Each row was made from one small tree. Brackets hold a mark, then the marks that hang from it, in alphabetical order. Every link used is in the known rows. Write each row's tree.
Each row is shifted at random along 7 fixed directions that mean nothing.
Known rows
(mebon (bomaz fikam) (loro zipan) lubopav mepop pila): 148  213  374  -525  -506  16  -515  367  -187  -81  361  163  75  10  99  14  140  493  -139  -151  488  -104  859  -23  153  605  53  160  740  310  120  -73  -141  -717  6  259  286  642  293  -409  -151  -159  -3  -356  123  -208  -158  -247  -352  565  400  -70  -386  -130  -31  133  270
(mubig (mebon (bomaz fikam) (mepop sinur temol))): 335  564  78  -245  174  23  -42  -38  -198  -349  176  -1  -57  -242  -64  98  82  142  -136  176  90  -91  80  167  -232  175  264  -11  110  -141  -133  22  -135  -190  -317  -90  44  437  541  -135  57  -296  -119  -666  93  107  264  -211  -221  13  165  135  -188  240  103  3  169
(ditok (fikam barun) (mubig (mebon loro lubopav))): 235  -161  416  -172  -57  -133  -85  -78  -18  -1  -141  27  163  452  77  76  -320  66  -228  -251  46  -292  220  -153  228  161  223  107  45  -40  235  150  86  222  5  219  -124  167  75  271  -117  -370  -29  -124  -119  92  -78  -26  -104  61  498  -386  210  -44  -4  119  255
(kube (pila bomaz loro) (zipan (barun fikam))): -22  116  126  -136  2  29  200  -94  9  125  29  4  -116  -108  -21  -39  -26  88  -373  215  119  -54  305  -31  -76  55  -77  -62  -128  177  131  358  64  -350  96  332  231  66  -70  51  -147  -24  51  11  -87  -103  53  95  -161  18  34  -283  57  -4  40  -70  -4
(mebon (loro kube) (mepop temol)): 106  54  -221  73  132  238  190  8  -121  -189  113  5  183  -90  158  94  106  -117  -358  24  127  -96  108  -269  -48  279  44  -77  234  -7  12  -96  -49  -38  135  6  227  218  134  -78  102  107  -133  -121  322  144  190  42  75  -265  94  28  118  -115  5  -46  54
(mepop (temol lubopav (zipan (kulufu zurarev) loro))): 164  419  -54  195  -76  34  239  -310  -75  -107  -62  57  -18  -308  304  188  517  -157  -278  172  -199  333  -278  31  -207  -73  97  1  -157  -51  7  -69  -374  -384  153  -139  127  139  -96  179  157  -80  -309  -220  128  183  383  -288  189  -409  251  364  168  123  117  -329  177
(sinur (ditok barun fikam (mubig (mebon bomaz loro lubopav)))): 281  -79  287  84  -88  -239  -249  21  230  28  -132  75  37  103  211  79  -124  41  -74  -247  -40  -71  -53  -296  -85  213  24  49  238  -76  230  110  158  161  -44  221  124  207  97  130  -111  -160  -120  -35  228  -79  83  45  58  134  301  -289  166  31  -16  29  166
(bomaz fikam (mebon loro mepop)): 191  420  -235  -71  155  142  -79  32  -249  -415  334  84  174  -227  53  41  183  -116  -198  121  4  92  -44  -134  -67  226  173  -25  236  -5  40  -70  35  -73  -31  -101  4  396  304  -169  85  -122  -126  -384  230  68  264  -94  -87  8  253  47  14  13  52  -37  34
(kulufu (temol lubopav (zipan kube loro pila))): 120  254  -186  -141  188  136  330  -242  -143  28  79  -123  -32  -139  -54  220  67  -221  -255  306  -62  152  55  -203  -190  -54  -18  -215  31  -47  61  145  -59  -263  299  108  188  -7  -77  55  17  -155  -27  227  106  143  88  59  69  -591  83  112  294  64  89  -224  -50
(temol (lubopav kube) mepop (zurarev pila)): 184  318  17  -286  -14  167  227  -85  -217  7  28  61  -104  -248  -31  210  121  -151  -203  316  -215  293  164  25  86  71  198  -76  102  8  84  110  53  -384  409  94  382  56  84  3  123  -263  -180  293  -8  85  40  -94  -82  -574  279  233  160  79  3  -307  47
(pila (bomaz (mebon lubopav)) (loro (zipan kube kulufu))): 118  552  -188  -283  -290  125  -5  -13  -198  -407  401  68  -3  -242  -313  -88  153  108  -132  72  443  -79  302  -14  -229  397  -65  -49  372  196  103  197  -55  -380  -120  303  154  309  269  -308  -148  24  -72  -11  241  -134  80  -169  -270  146  212  -77  -258  198  60  136  -50
(temol lubopav (mepop sinur) zurarev): 296  292  72  -121  -118  -130  114  26  53  133  74  54  -298  -533  36  277  311  -12  -91  112  -301  389  16  16  -101  95  156  26  226  22  -124  20  72  -598  297  98  513  161  87  -73  199  -215  -193  108  253  -72  245  -97  -116  -481  146  303  -59  249  137  -444  139
(fikam (barun (ditok (mubig (mebon mepop pila))))): 210  63  463  -215  -290  -228  -94  29  24  -40  -1  107  -20  164  -24  21  -31  184  -209  -230  92  70  121  -39  72  237  86  172  182  65  116  105  -7  -97  -89  235  -44  205  61  175  -100  -281  -81  -172  17  -19  33  -156  -175  115  525  -272  -46  108  31  -8  254
(loro pila (zipan (barun ditok) kube kulufu)): -154  119  -105  67  -166  170  358  -134  204  151  47  -24  114  -104  69  -59  7  -73  -354  -84  288  -299  158  -267  -274  257  -97  -40  -123  52  181  213  -190  -289  68  130  185  48  -73  -170  5  124  -143  15  166  -97  159  142  3  -193  -116  -225  213  -32  -26  -158  -195
(zurarev (pila (bomaz (mebon (mepop sinur (temol (zipan kulufu))))))): 352  525  -98  -454  -206  146  45  -19  -330  -590  274  283  51  -51  -390  9  178  -133  -259  79  87  377  108  -38  -101  362  -47  -32  229  56  303  23  11  -182  66  288  42  248  267  76  -100  -186  -136  120  131  62  -57  -290  -143  -216  564  9  -211  208  34  135  150
(mubig (fikam (barun ditok)) mebon): 183  28  325  128  -64  159  -69  -160  36  -263  10  -67  227  59  160  14  -120  6  -233  -32  156  -171  -180  -233  -109  241  -53  -54  223  -48  244  25  -197  298  -360  -36  -44  272  163  75  -84  -86  -342  -308  221  125  341  -73  146  107  227  -271  189  -3  -9  97  42
(barun (ditok (mubig (mebon (loro (kube (zipan kulufu)))))) fikam): 134  -47  447  -181  18  -246  190  -64  93  211  -253  56  -57  214  7  121  -217  182  -244  -120  -34  -151  161  -8  146  117  258  137  -258  -54  77  310  165  109  4  221  -10  -14  -83  350  -149  -287  2  -146  -115  -63  103  71  -101  -56  284  -356  220  97  47  -56  173
(mubig (mebon mepop (pila (loro (kube lubopav))))): 129  335  268  -356  11  6  -105  -52  -264  -295  96  79  113  -22  -23  77  126  153  -273  360  278  103  378  94  -20  259  41  -127  133  53  150  201  -217  -102  -218  161  -4  252  191  85  -87  -91  -272  -352  -25  67  221  -198  14  24  326  2  -70  176  97  195  56
(sinur (ditok (barun fikam) mubig)): 257  445  267  120  -259  -133  -58  -209  58  -68  -24  38  -137  -140  47  -24  -75  37  53  -404  -9  -75  -286  -10  -311  170  143  314  45  -68  -24  1  -24  -190  -249  -69  70  315  388  -176  22  -273  -160  -387  119  -129  177  -110  -285  200  266  -140  -88  172  -103  -206  242
(mubig fikam (mebon (bomaz (pila loro)) (lubopav kube) mepop)): -5  -326  660  -361  15  -292  -348  229  374  503  -100  -69  -23  28  499  262  -37  601  -235  115  70  -233  813  12  362  171  188  -97  305  51  83  356  -3  -242  76  419  327  228  -82  138  -123  -94  163  -263  -170  -137  137  3  -177  350  179  -296  179  -135  229  -1  77
(ditok barun fikam (mubig (mebon bomaz loro lubopav mepop))): 604  428  68  -206  -38  -417  -305  23  75  -122  316  -22  -349  -176  -317  147  -47  241  127  -271  23  -62  13  -14  -213  312  182  63  569  -95  -361  47  365  -134  -217  265  156  463  617  -367  -82  -327  -109  -159  484  -324  183  -48  -361  73  88  -67  -213  345  71  102  197
(sinur (ditok (mubig mebon))): 215  10  -257  24  389  44  258  -198  -37  -241  -173  123  110  298  -60  133  -95  -557  -347  -111  -186  202  -263  -308  82  -5  211  37  -181  -153  356  72  255  481  297  130  -142  4  -37  535  16  -89  -182  193  160  274  -33  106  164  -597  491  -72  337  22  130  -125  90
(kulufu (kube zipan) (temol lubopav)): 99  178  31  -470  140  55  245  -94  -82  110  6  -141  -155  -98  -229  217  -195  -13  -233  91  42  68  410  -209  -72  -16  114  -203  91  -4  -22  223  121  -429  250  355  436  13  30  44  -67  -192  298  302  -128  33  -208  185  -228  -467  160  -129  228  32  115  -157  8
(mepop sinur (temol zurarev)): 155  37  239  84  -198  239  194  -86  -50  -174  -176  81  215  -63  293  22  2  -28  -338  -71  12  -195  -6  -190  -175  230  65  42  -67  -59  269  -83  -228  -52  103  -87  289  192  47  168  99  -131  -20  -231  46  247  41  -85  48  -105  329  -130  95  -90  -89  -126  217
(pila (bomaz fikam mebon) (loro (kube lubopav zipan))): -158  153  -55  -144  286  236  184  -134  -327  -152  -161  58  309  197  236  16  -1  -152  -466  348  152  -126  391  124  251  -108  329  -44  -469  81  304  403  -159  -46  53  47  -122  46  -84  360  -46  -81  22  -321  -494  326  2  -36  -100  21  356  -94  259  -59  82  -79  11
(lubopav (kube (pila bomaz loro) (zipan (barun fikam) kulufu))): -160  295  261  4  -120  185  185  -132  13  108  51  -111  -43  -323  177  -131  -46  252  -230  343  278  -358  274  -49  -263  200  -100  -139  30  133  35  316  -140  -388  -72  95  350  143  105  -287  -66  -19  23  -166  -54  -100  177  80  -170  196  -118  -303  112  -94  -143  -59  -114
(bomaz (fikam (barun ditok)) (pila (loro kube zipan))): 82  275  -278  -109  -28  101  45  -42  -45  -22  343  -59  -111  -83  -158  -95  -97  -68  -159  -440  128  -328  115  -73  -35  175  330  259  240  95  -154  8  226  -279  133  126  194  299  370  -424  82  12  178  -64  152  -124  -45  93  -642  114  206  -250  -88  -59  -17  -238  33
(sinur (ditok (fikam barun) mubig)): 300  186  460  -232  -124  -484  -164  52  159  -23  -81  106  -117  -17  -120  96  14  182  75  -77  -50  203  -61  -138  -201  221  -29  10  227  -35  141  279  174  -27  -156  339  113  49  165  159  -144  -257  -61  -40  116  -176  87  -25  -101  14  426  -312  -48  339  -21  44  190
(zipan (barun fikam) kube kulufu (loro pila)): -41  265  80  -352  -183  136  438  -135  -89  116  179  -69  55  40  -415  -56  -239  81  -249  97  361  -411  393  -143  -256  242  -120  -157  -161  56  179  408  -65  -229  152  235  -91  -55  -6  -200  -124  -289  196  30  14  -102  -46  121  -208  -225  13  -454  194  52  -42  61  -131
(zurarev (pila bomaz loro)): -141  -99  34  400  16  275  27  -189  126  31  -215  -23  408  -48  789  54  72  -124  -474  247  -26  34  62  -148  -18  -11  -181  -63  -184  24  409  110  -406  -15  5  37  162  111  -283  272  -33  178  -321  -82  -132  224  373  -84  311  129  147  23  408  -208  5  -144  -13
(mubig (mebon (bomaz pila) (loro kube (zipan kulufu)) lubopav)): 89  189  -228  6  19  271  7  -90  -39  -72  246  -66  9  -59  158  -11  -53  -20  -310  -165  284  -421  277  -146  0  291  212  89  331  26  -29  -140  -64  -199  99  29  207  436  292  -324  65  102  -161  -199  262  14  107  -10  -215  30  29  37  44  -221  62  -75  -16
(kube lubopav pila (zipan (barun fikam) kulufu loro)): -111  239  333  23  -409  212  267  -261  -59  143  0  101  27  -113  152  -167  26  -6  -454  180  239  -88  209  -79  -122  111  -152  -45  -287  254  272  147  -299  -521  117  40  30  142  -204  -35  -25  -114  -135  -287  -134  -4  149  -30  5  99  55  -251  257  -168  -91  -124  -27
(zipan barun (loro kube) pila): -49  438  120  -221  -266  -7  221  -134  4  236  322  -197  -181  -373  -240  -98  -132  347  -93  103  356  -502  388  -37  -529  319  -182  -49  205  56  -171  249  -178  -653  -65  122  269  163  334  -671  -8  -151  152  -188  118  -303  185  61  -467  67  -208  -269  -111  70  -85  -68  -105
(pila (bomaz fikam mebon) loro): 119  492  -395  -157  474  368  166  -131  -468  -582  211  -77  229  -20  -176  3  -108  -208  -231  407  162  -139  47  24  -127  12  206  -147  -100  -44  132  276  38  187  -178  -2  -96  210  344  2  -73  -173  -29  -221  -47  233  88  11  -167  -106  221  -22  54  134  26  81  -58
(mubig fikam (mebon pila)): 183  236  387  27  -86  -268  -268  -169  143  -144  -29  105  36  -141  340  194  468  80  -246  159  -31  489  -42  34  -3  159  -11  23  144  15  154  58  -319  -72  -163  63  -32  292  -31  308  -41  49  -532  -343  169  34  479  -335  247  19  392  124  49  175  251  -38  135
(zipan (kulufu temol) (loro pila)): -101  177  211  -143  -205  2  129  -111  63  57  8  -63  186  -112  105  66  55  101  -306  310  208  71  330  -149  -250  195  -230  -213  -66  38  260  268  -322  -300  11  245  117  -12  -204  29  -89  -50  -104  -7  -1  -9  161  -23  127  -103  163  -149  229  88  31  30  -81
(mepop (sinur (ditok (barun fikam))) temol): 59  -360  273  397  -236  175  74  52  342  122  -280  29  207  -29  570  -52  -219  24  -295  -421  -32  -467  -110  -511  -234  259  -51  81  70  -99  304  -109  -79  81  80  -27  451  203  -28  51  78  -4  128  -121  206  111  73  177  95  153  118  -438  266  -314  -161  -170  188
(barun (ditok (mubig mebon)) fikam): 182  -311  430  133  -94  -346  -72  143  427  106  -199  82  86  -37  250  95  -55  199  -197  -3  -117  106  -148  -410  -68  335  -252  -138  203  -47  247  227  187  373  -116  337  283  -24  -308  353  -225  5  -216  221  385  -166  438  186  385  13  136  -404  344  134  22  72  -21
(pila (bomaz fikam (mebon mepop)) (loro (kube lubopav) zipan)): -34  245  28  -374  -244  -82  -118  152  -116  -179  153  180  107  -95  -80  -30  237  150  -261  68  322  71  568  59  127  314  86  8  158  246  211  328  -52  -453  -52  370  178  199  63  -24  -117  54  0  -90  -82  -91  37  -135  -277  237  390  -140  -158  179  124  33  30
(zurarev (pila (loro (kube lubopav)))): 35  71  228  -216  -228  -89  -46  40  75  31  -6  124  87  -121  92  67  143  143  -274  170  120  230  377  -154  -58  318  -247  -163  258  124  274  219  -74  -249  75  445  375  48  -87  69  -130  157  -120  212  28  -101  157  -30  11  46  267  -172  69  73  -4  67  -11
(lubopav (kube (pila (bomaz mebon) loro) (zipan barun kulufu))): -141  364  -119  93  -51  323  327  -320  -166  -71  14  51  10  -93  181  -97  130  -240  -479  112  136  -93  122  39  46  12  216  120  -264  136  130  112  -155  -322  289  -51  -5  204  -12  28  99  -21  -72  -152  -159  188  -3  -98  -175  -97  244  -23  191  -221  29  -286  24
(pila (bomaz fikam (mebon loro (lubopav kube) (mepop temol)))): 21  28  169  -285  -36  42  -175  346  114  92  295  -111  -13  -269  134  -20  -219  538  -59  87  220  -534  578  -253  -92  402  11  -166  524  66  -27  220  172  -353  -63  289  581  359  295  -467  -89  -123  355  -128  118  -232  53  178  -387  400  -63  -392  -21  -142  -65  80  -86
(kulufu (temol (lubopav kube) zurarev)): -33  188  292  129  -210  212  33  -168  8  45  -53  -135  167  -324  474  91  90  76  -177  240  69  -10  61  -195  -196  134  -97  -119  124  39  117  36  -376  -389  -26  -89  428  187  -69  -89  67  -78  -193  -114  -10  111  266  -72  133  -20  94  78  282  -54  -82  -251  -32
(pila (loro (zipan (barun ditok) kube))): 65  108  -63  -105  -440  209  130  0  -33  -164  235  55  91  -80  -299  -114  -82  -22  -232  -279  394  -245  241  -326  -204  472  -204  10  429  204  262  100  34  -202  66  330  281  205  95  -279  -130  115  17  255  338  -143  -25  66  -185  74  199  -373  -80  6  -53  53  -27
(kulufu (kube (pila (bomaz fikam) loro)) (temol lubopav zipan)): 0  105  -9  -124  -227  452  76  -186  -197  -133  32  -76  141  -74  91  64  -128  -166  -380  -28  137  -5  338  -255  -19  60  -43  -44  68  145  304  16  -195  -488  200  202  379  222  -77  -28  -57  -115  83  286  -135  182  -213  -19  -114  -105  322  -54  213  -183  26  -181  61
(zipan barun (kulufu (kube (pila bomaz))) loro): -7  401  -21  -78  -278  131  214  -198  -38  -65  239  -68  13  -288  -140  -49  62  15  -278  124  263  -43  187  -100  -360  140  -203  -99  -27  123  97  172  -248  -493  44  165  25  152  7  -220  -48  -146  -3  -48  126  -60  130  -84  -123  -118  81  -130  96  68  77  -44  -46
(zipan (barun ditok) kube kulufu): -84  39  365  -29  -215  101  282  -50  168  262  13  -57  131  -96  114  -21  -142  241  -190  61  257  -429  242  -234  -255  164  -157  -140  -113  62  180  369  -189  -235  6  133  31  39  -141  -71  -99  -237  156  -235  -28  -29  162  64  -36  81  -63  -434  268  -40  -23  -38  -128
(barun (ditok (mubig (mebon (loro kube) pila))) fikam): 196  30  248  -51  75  -120  115  -37  74  47  -74  -37  -65  66  -14  70  -271  164  -169  -118  37  -249  5  -150  -46  239  143  82  18  -82  -27  167  199  198  -114  129  131  129  124  58  -122  -182  -87  -81  168  -110  203  155  -84  -39  102  -296  172  67  -42  -14  82
(pila (bomaz (fikam barun)) (loro kube)): -91  223  -163  8  421  562  220  -117  -364  -345  90  -301  383  29  32  -107  -437  -11  -195  397  412  -706  185  -126  -272  92  20  -260  -41  -38  133  358  -135  199  -416  -59  116  120  395  -266  -115  -88  37  -287  -116  224  118  216  -172  110  -109  -300  160  -16  -214  157  -170
(zurarev (pila bomaz (loro (kube lubopav zipan)))): 36  120  -277  -194  147  309  274  -101  -135  -81  74  -11  51  63  -133  23  -201  -190  -392  96  153  -111  339  -177  20  149  1  -114  48  61  212  194  129  -78  231  337  271  77  101  -5  -83  87  22  313  -16  64  -87  148  -200  -242  137  -152  167  -99  -18  -25  -72
(fikam (barun (ditok (mubig (mebon loro))))): 244  132  382  -138  -250  -239  -57  25  81  -3  89  4  -128  -9  -93  2  -80  257  -100  -234  103  -69  44  -91  -105  274  43  130  322  35  -37  86  74  -134  -159  227  109  228  196  -51  -83  -223  -49  -147  168  -125  112  -58  -257  147  332  -304  -87  134  -21  -13  191
(mepop (temol (lubopav kube) zipan zurarev)): 196  320  433  -201  -592  113  92  -160  -292  -205  -124  286  47  -19  92  66  370  2  -271  -84  -52  239  98  86  112  245  167  192  31  107  315  -68  -323  -461  279  8  208  190  -57  242  66  -271  -147  -68  -139  170  -78  -434  -65  -151  755  82  -62  34  -38  -220  352
(bomaz (fikam barun) mebon (pila (loro zipan))): -31  -89  -57  -465  308  220  44  83  -274  -106  119  -1  295  403  -36  -84  -403  -31  -352  7  93  -476  482  -129  300  18  426  -22  -70  16  306  316  270  182  238  226  -70  66  151  86  -90  -259  441  -90  -367  131  -308  172  -448  86  456  -563  213  -228  -21  90  12

Which tree is each row?
262  -26  209  -83  283  -214  121  125  149  -162  -208  74  77  -118  115  127  50  83  -147  268  -117  63  -129  -335  -403  196  -92  -304  54  -197  173  228  118  256  -50  201  340  -57  68  341  -49  -73  43  -28  258  111  199  163  268  -321  168  -263  122  221  -42  111  102 : (mepop (sinur (ditok mubig)) temol)
-47  122  -51  -49  57  408  163  -227  -33  -19  -38  -253  252  -153  269  107  -296  -101  -290  182  122  -109  277  -214  -183  -66  -22  -122  -109  -30  211  123  -282  -324  -46  38  336  205  62  -75  -17  -117  -48  -9  -192  223  12  38  -33  -77  12  37  353  -90  13  -186  -80 : (kulufu (temol mepop) (zurarev (pila bomaz)))
-87  137  120  -196  -165  285  205  -109  -186  -41  -4  -5  236  80  48  -43  -131  61  -318  59  447  -319  545  -135  -14  277  38  -19  28  143  264  167  -217  -296  16  142  192  139  118  -113  -81  11  -87  -115  -119  36  -83  19  -161  35  182  -217  102  -111  -107  44  7 : (mebon (loro (kube lubopav) (zipan (kulufu (zurarev (pila bomaz))))))
50  244  -61  -197  149  -130  -5  92  30  43  188  5  -27  -201  115  92  149  157  -189  120  31  -24  322  28  23  57  210  18  27  50  -33  269  45  -387  34  152  108  240  130  -52  -6  -150  96  -292  -30  -63  157  -47  -275  57  133  -51  8  85  179  -158  24 : (pila (bomaz fikam (mebon (loro (zipan barun kube)) mepop)))
58  29  267  247  -13  -158  -329  -104  312  189  43  -92  -26  -228  714  214  349  256  -246  39  18  74  156  -34  48  122  67  89  256  56  -57  -36  -306  -282  -78  15  202  468  -26  17  38  158  -414  -433  226  -48  520  -202  125  250  68  159  126  -131  232  -174  95 : (mubig fikam (mebon loro lubopav (pila bomaz)))
41  383  -17  -165  169  23  282  -140  -195  -155  55  48  55  -173  -99  2  202  -123  -337  646  161  261  52  -77  -304  74  -187  -401  -129  86  165  358  -141  -161  -53  125  63  -46  -86  151  -68  12  -255  -79  63  57  313  100  249  -362  -2  -59  229  222  -25  29  -185 : (kube lubopav (zipan barun (loro (pila bomaz))))
300  569  -290  -435  172  243  65  -41  -382  -503  383  69  22  -54  -400  12  -81  -111  -155  154  131  63  150  -79  -139  267  81  -87  256  -11  106  71  174  -73  -3  195  105  303  472  -185  -81  -181  -31  47  119  21  -50  -50  -301  -161  294  -28  -96  109  -40  121  1 : (zurarev (pila (bomaz fikam (mebon loro lubopav))))
-66  420  249  -62  -377  -43  84  -226  166  146  9  -69  -70  -382  165  16  121  237  -160  -65  264  -94  291  33  -297  146  11  101  -2  95  10  124  -350  -717  -150  113  341  222  138  -258  -14  1  -125  -302  -45  -194  174  -132  -262  141  52  -46  -24  108  56  -194  39 : (loro (zipan (kulufu (kube pila) zurarev)))
-80  -29  134  147  -69  -51  207  -138  276  278  -167  -84  145  -265  440  203  264  -87  -330  101  -167  299  6  -178  -74  -138  -62  -72  -316  26  113  199  -281  -399  197  92  125  -5  -462  318  58  -149  -92  -38  -21  121  291  -60  248  -335  91  44  433  65  255  -367  8 : (zipan (barun fikam) (kulufu kube (temol (mepop sinur) zurarev)))
-23  170  -92  -205  268  141  296  -100  -132  -77  -32  81  -29  31  -29  -1  -27  -202  -425  278  21  15  225  -137  131  65  208  -110  -81  34  204  252  221  3  374  178  178  22  1  200  -15  -32  86  187  -86  144  -150  160  -112  -327  269  -206  276  -140  15  -122  -55 : (lubopav (kube (pila (bomaz fikam mebon)) zipan))
195  -272  219  205  231  -332  -125  44  462  135  -108  -30  44  -136  457  288  276  32  -313  82  -199  295  -170  -241  41  56  -18  -142  196  -82  54  111  10  219  -85  173  94  124  -180  412  10  92  -326  -168  394  41  571  12  360  -182  113  -77  306  104  291  -112  66 : (mubig (fikam (barun ditok)) (mebon (mepop sinur)))
119  -241  381  164  -6  -218  -116  -65  368  105  -160  -39  142  55  389  107  -41  94  -248  -34  -90  -21  -52  -290  6  168  -97  -90  144  -63  210  149  -46  207  -95  189  112  104  -110  270  -98  -33  -248  -65  174  22  378  18  217  9  199  -289  307  16  93  15  47 : (ditok (mubig (fikam barun) mebon))
-64  92  181  -334  -63  171  102  37  -57  87  146  -159  47  29  -172  -90  -410  302  -168  109  358  -582  624  -135  -149  307  -83  -82  218  72  146  378  37  -231  -31  345  306  117  228  -318  -180  -186  290  54  -95  -123  -153  164  -469  215  81  -496  -39  -77  -93  95  -81 : (zipan (pila (bomaz (fikam barun)) (loro kube)))
243  248  632  -128  -488  -37  -240  -121  -3  -27  -51  38  -5  109  5  -86  -428  280  80  -508  211  -535  131  -54  -206  325  164  294  149  -34  181  87  -60  -179  -344  56  82  396  494  -276  -88  -443  37  -464  -117  -153  -76  -113  -433  549  370  -452  -117  31  -206  49  279 : (sinur (ditok barun fikam (mubig (mebon lubopav))))
312  269  221  -136  -42  -246  18  -53  116  26  58  -20  -252  -118  -154  114  -159  195  -17  -204  10  -190  -8  -68  -148  248  222  105  197  -82  -167  139  247  -37  -110  181  200  256  309  -120  -36  -236  -24  -105  212  -186  161  64  -281  -2  147  -189  29  183  0  -73  98 : (barun (ditok fikam (mubig (mebon (lubopav kube)))))
121  27  701  -356  127  -352  -230  152  104  145  -166  -44  40  43  184  96  -200  516  43  291  82  -212  341  -58  -179  163  22  -175  109  -87  167  451  19  -30  -327  280  182  59  185  123  -212  -325  82  -395  -170  -102  134  50  -74  291  219  -411  38  190  -75  198  106 : (sinur (ditok (mubig (mebon (bomaz (fikam barun)) loro lubopav))))
-84  278  207  23  -138  239  97  -257  -95  -80  -68  -90  163  -207  268  -17  -52  70  -323  152  248  -160  236  -25  -254  61  -52  -36  -122  63  162  140  -384  -366  -168  22  220  181  82  -84  -37  -29  -90  -270  -185  74  138  -53  -75  120  110  -109  140  -43  -32  -76  26 : (kulufu (kube (pila (loro (zipan barun)))))
-97  80  140  -16  -149  277  158  -141  173  149  -61  -249  137  -286  237  90  -276  67  -196  -2  188  -265  308  -319  -304  50  -60  -122  -11  -6  152  124  -242  -434  4  116  407  172  4  -176  -3  -140  133  -49  -48  66  -15  103  -105  -30  -23  -175  305  -112  43  -180  -67 : (zipan (kulufu kube (temol (mepop (sinur ditok))) zurarev))
308  136  246  -82  37  -270  -88  -47  193  158  -11  -86  -234  -29  -87  84  -340  183  76  -312  -34  -342  24  -161  -228  149  203  115  192  -143  -72  187  318  -20  -113  216  216  226  438  -193  -58  -290  97  -147  156  -240  22  150  -363  97  112  -365  17  113  -51  -36  158 : (sinur (ditok barun fikam (mubig (mebon loro))))
-38  11  351  138  -562  -54  -7  -61  159  134  -88  216  84  -182  354  -53  271  -17  -407  54  100  274  134  -246  -42  284  -287  -76  172  250  383  23  -269  -394  186  173  276  122  -390  146  -30  177  -262  12  124  -32  275  -60  251  117  264  -170  246  -109  -12  -143  1 : (kube lubopav (zipan loro))
55  437  -79  -291  -55  -33  85  -43  -174  -364  99  167  79  1  -252  -13  249  -142  -282  70  246  281  173  -7  -70  350  15  1  47  65  176  213  -102  -177  -74  226  95  77  147  60  -26  73  -275  79  52  38  15  -81  -127  -227  415  -13  -112  275  24  -26  -24 : (loro kube (pila (bomaz (fikam barun))))
240  95  256  -38  -19  -289  77  -200  12  22  -261  184  13  251  152  220  95  -121  -323  -261  -155  200  -1  147  262  -35  449  352  -359  -52  113  123  -6  30  77  69  -275  143  -76  533  9  -286  -232  -310  -148  119  110  -208  -37  -137  589  20  166  154  195  -223  351 : (barun (ditok fikam (mubig (mebon (loro zipan) mepop))))
207  -149  104  15  39  -36  0  -40  134  19  -169  64  60  269  77  82  -297  -171  -221  -320  -63  -179  28  -334  91  161  167  135  59  -80  332  72  233  239  200  207  46  156  62  231  -60  -181  -17  89  98  54  -120  114  -61  -103  407  -297  244  -116  20  -73  172 : (sinur (ditok fikam (mubig (mebon bomaz loro))))
